Here is a tiny trained network, its code and every weight. The questions are about switching its units off for an input and a target symbol, where a switched-off unit gives its printed mean instead of its output.

import numpy as np


def w(rows, s, z=0):
    codes = np.array(rows[::2]) - 128.0
    scale = np.full(codes.shape[1], s)
    scale[-1] = z or s
    return codes * scale


def norm(h):
    return h / np.sqrt((h * h).mean(-1, keepdims=True) + 1e-5)


def f(y):
    return np.maximum(y, 0)


def softmax(a):
    e = np.exp(a - a.max(-1, keepdims=True))
    return e / e.sum(-1, keepdims=True)


def log_softmax(a):
    a = a - a.max(-1, keepdims=True)
    return a - np.log(np.exp(a).sum(-1, keepdims=True))


def net(x, mask):
    ids = ['αβγδζηθλμξπστφψω'.index(c) for c in x.split()]
    T = len(ids)
    res = E[ids] + P[:T]
    u = 0
    for l in range(2):
        q, k, v = (norm(res) @ M[l].T for M in (Q, K, V))
        z = softmax(np.where(np.tri(T) > 0, q @ k.T / 4**0.5, -1e9)) @ v
        res = res + np.where(mask[u], z, O[l][:, -1]) @ O[l][:, :-1]
        u += 1
        y = f(norm(res) @ A[l][:, :-1].T + A[l][:, -1])
        res = res + np.where(mask[u : u + 12], y, B[l][:, -1]) @ B[l][:, :-1]
        u += 12
    return log_softmax(norm(res)[-1] @ U[:, :-1].T + U[:, -1])


Q, K, V, O, A, B = {}, {}, {}, {}, {}, {}
E = w([
[145,83,130],'α',
[198,131,139],'β',
[158,70,193],'γ',
[140,80,118],'δ',
[150,101,116],'ζ',
[44,30,111],'η',
[174,94,125],'θ',
[20,21,110],'λ',
[121,25,156],'μ',
[8,8,119],'ξ',
[139,105,105],'π',
[62,73,109],'σ',
[252,196,176],'τ',
[247,251,151],'φ',
[247,179,154],'ψ',
[206,141,121],'ω',
],0.0035)
P = w([
[84,135,129],'0',
[205,114,111],'1',
[133,121,218],'2',
[107,189,1],'3',
[188,81,100],'4',
[144,141,209],'5',
[113,182,27],'6',
[181,71,91],'7',
],0.0057)
Q[0] = w([
[153,77,116],'L0H1',
[21,193,142],'L0H1',
[1,133,101],'L0H1',
[208,133,224],'L0H1',
],0.0046)
K[0] = w([
[105,137,137],'L0H1',
[103,74,91],'L0H1',
[69,2,127],'L0H1',
[197,194,146],'L0H1',
],0.0074)
V[0] = w([
[167,135,122],'L0H1',
[160,211,176],'L0H1',
[175,211,40],'L0H1',
[132,253,205],'L0H1',
],0.0031)
O[0] = w([
[87,29,163,122],'L0H1',
[90,88,163,45],'L0H1',
[3,74,40,38],'L0H1',
[49,81,212,1],'L0H1',
],0.0034,0.00069)
A[0] = w([
[188,131,132,147],'L0N1',
[253,143,143,242],'L0N2',
[122,97,70,56],'L0N3',
[132,89,79,86],'L0N4',
[75,93,229,218],'L0N5',
[114,176,73,90],'L0N6',
[140,93,129,166],'L0N7',
[84,209,45,202],'L0N8',
[80,157,84,208],'L0N9',
[144,74,127,182],'L0N10',
[115,243,151,128],'L0N11',
[133,210,93,250],'L0N12',
],0.0054,0.0017)
B[0] = w([
[82,62,118,179],'L0N1',
[77,55,167,255],'L0N2',
[219,128,158,170],'L0N3',
[181,173,178,176],'L0N4',
[185,187,224,224],'L0N5',
[172,113,37,169],'L0N6',
[142,165,186,173],'L0N7',
[123,119,68,218],'L0N8',
[103,147,41,186],'L0N9',
[140,157,205,194],'L0N10',
[93,254,148,158],'L0N11',
[166,54,68,201],'L0N12',
],0.0034,0.0035)
Q[1] = w([
[47,90,18],'L1H1',
[89,254,111],'L1H1',
[171,61,153],'L1H1',
[114,149,74],'L1H1',
],0.0075)
K[1] = w([
[128,134,42],'L1H1',
[255,119,141],'L1H1',
[49,155,135],'L1H1',
[147,122,113],'L1H1',
],0.0078)
V[1] = w([
[246,53,150],'L1H1',
[182,104,155],'L1H1',
[44,116,254],'L1H1',
[108,162,132],'L1H1',
],0.0048)
O[1] = w([
[63,253,173,99],'L1H1',
[33,166,207,120],'L1H1',
[4,123,25,254],'L1H1',
[138,48,117,129],'L1H1',
],0.0044,0.00079)
A[1] = w([
[169,167,54,83],'L1N1',
[86,190,122,190],'L1N2',
[220,173,168,72],'L1N3',
[159,149,140,144],'L1N4',
[162,130,158,2],'L1N5',
[141,114,198,111],'L1N6',
[137,124,159,137],'L1N7',
[143,69,60,202],'L1N8',
[76,74,112,153],'L1N9',
[153,119,198,174],'L1N10',
[80,138,1,55],'L1N11',
[116,184,169,46],'L1N12',
],0.0077,0.002)
B[1] = w([
[83,85,93,193],'L1N1',
[148,139,181,170],'L1N2',
[136,170,167,161],'L1N3',
[125,139,179,146],'L1N4',
[158,133,129,135],'L1N5',
[132,169,77,189],'L1N6',
[128,150,101,158],'L1N7',
[74,152,173,254],'L1N8',
[123,190,116,176],'L1N9',
[118,165,102,204],'L1N10',
[147,173,45,212],'L1N11',
[87,134,253,159],'L1N12',
],0.006,0.0046)
U = w([
[112,190,77,204],'α',
[163,146,153,38],'β',
[176,121,151,69],'γ',
[153,8,126,253],'δ',
[110,154,97,82],'ζ',
[174,145,92,140],'η',
[88,136,105,75],'θ',
[44,60,152,167],'λ',
[123,166,182,93],'μ',
[82,145,161,49],'ξ',
[183,136,157,52],'π',
[161,170,123,114],'σ',
[102,125,110,109],'τ',
[76,91,54,196],'φ',
[174,156,166,99],'ψ',
[192,81,179,138],'ω',
],0.017,0.0045)

Each question gives the input, a string of symbols that net reads in full, and the target symbol t.
The units are the heads (4 rows each of Q, K, V and O) and the neurons (one row each of A and B). Each row of codes is followed by its name. A weight is (code - 128) times the scale printed after its matrix; where a second scale follows, it is the last column's (O, A, B and U).
mask holds one flag per unit, layer by layer, with each layer's heads first. A switched-off unit (its flag False) gives its mean, the last column of its rows in O or B, instead of its output. The means were averaged over made-up inputs and are rounded, as every weight is.
A unit's drop is (log p(t) with every unit on - log p(t) with that unit switched off) / (log p(t) with every unit on - log p(t) with every unit switched off).
The circuit of an input: a set's keep is (log p(t) with only the set's units on - log p(t) with every unit switched off) / (log p(t) with every unit on - log p(t) with every unit switched off). Starting from the 12 units with the biggest drops (on a tie, the unit counted first), units are removed one at a time, each time the one whose removal leaves the highest keep (on an exact tie, the one counted first), for as long as the keep stays at least 0.8.
units of the circuit, in order: the units of the circuit, biggest drop first
top k neurons: the k neurons with the biggest drops, biggest first
k most important neurons of layer l: the k neurons of layer l with the biggest drops, biggest first
drop of u: that unit's drop, to one decimal
input ξ φ μ τ ξ, target δ: units of the circuit, in order -> [L1H1; L0H1; L0N9; L0N2]
input φ φ φ ξ θ, target λ: units of the circuit, in order -> [L0H1; L1N8]
input μ μ τ γ φ ξ ξ λ, target α: most important neuron of layer 0 -> [L0N12]
input μ ξ ξ λ α, target α: top 3 neurons -> [L0N2; L0N12; L0N6]
input φ μ μ λ γ ξ λ α, target λ: 2 most important neurons of layer 1 -> [L1N11; L1N8]
input λ λ γ ψ φ σ ξ η, target ω: 2 most important neurons of layer 0 -> [L0N5; L0N2]
input λ ξ ζ τ σ, target ω: 2 most important neurons of layer 1 -> [L1N11; L1N9]
input φ ξ φ ξ ξ ξ φ λ, target λ: top 4 neurons -> [L1N8; L0N12; L1N11; L0N6]
input φ ξ ξ ψ λ, target λ: top 2 neurons -> [L0N11; L1N8]
input φ ξ λ φ ζ τ ξ μ, target λ: top 3 neurons -> [L1N11; L0N12; L0N6]
input λ ξ φ ξ ξ φ π π, target ω: top 2 neurons -> [L0N5; L1N11]
input ξ ξ ξ ζ δ, target δ: top 2 neurons -> [L0N9; L0N2]
input φ λ μ ξ φ σ λ ψ, target λ: top 2 neurons -> [L1N11; L0N12]
input φ ξ φ η φ π ξ σ, target λ: 2 most important neurons of layer 0 -> [L0N12; L0N11]
input ξ λ δ π φ, target δ: top neuron -> [L0N9]
input φ ξ ξ ξ ξ λ θ ξ, target λ: 4 most important neurons of layer 0 -> [L0N12; L0N6; L0N11; L0N3]
input ξ ξ α φ δ, target δ: 2 most important neurons of layer 0 -> [L0N9; L0N5]
input λ φ σ δ ξ ξ ξ ξ, target ω: top 3 neurons -> [L0N5; L0N2; L1N11]
input μ φ ξ β φ λ π η, target α: 2 most important neurons of layer 1 -> [L1N9; L1N12]
input φ η φ ξ π π π β, target λ: top 2 neurons -> [L1N11; L0N12]
input ξ ξ φ ξ γ, target δ: top neuron -> [L0N12]
input φ γ ξ ξ λ δ η φ, target λ: top 2 neurons -> [L1N11; L0N2]
input λ ξ λ φ φ λ π π, target ω: drop of L1H1 -> 0.2
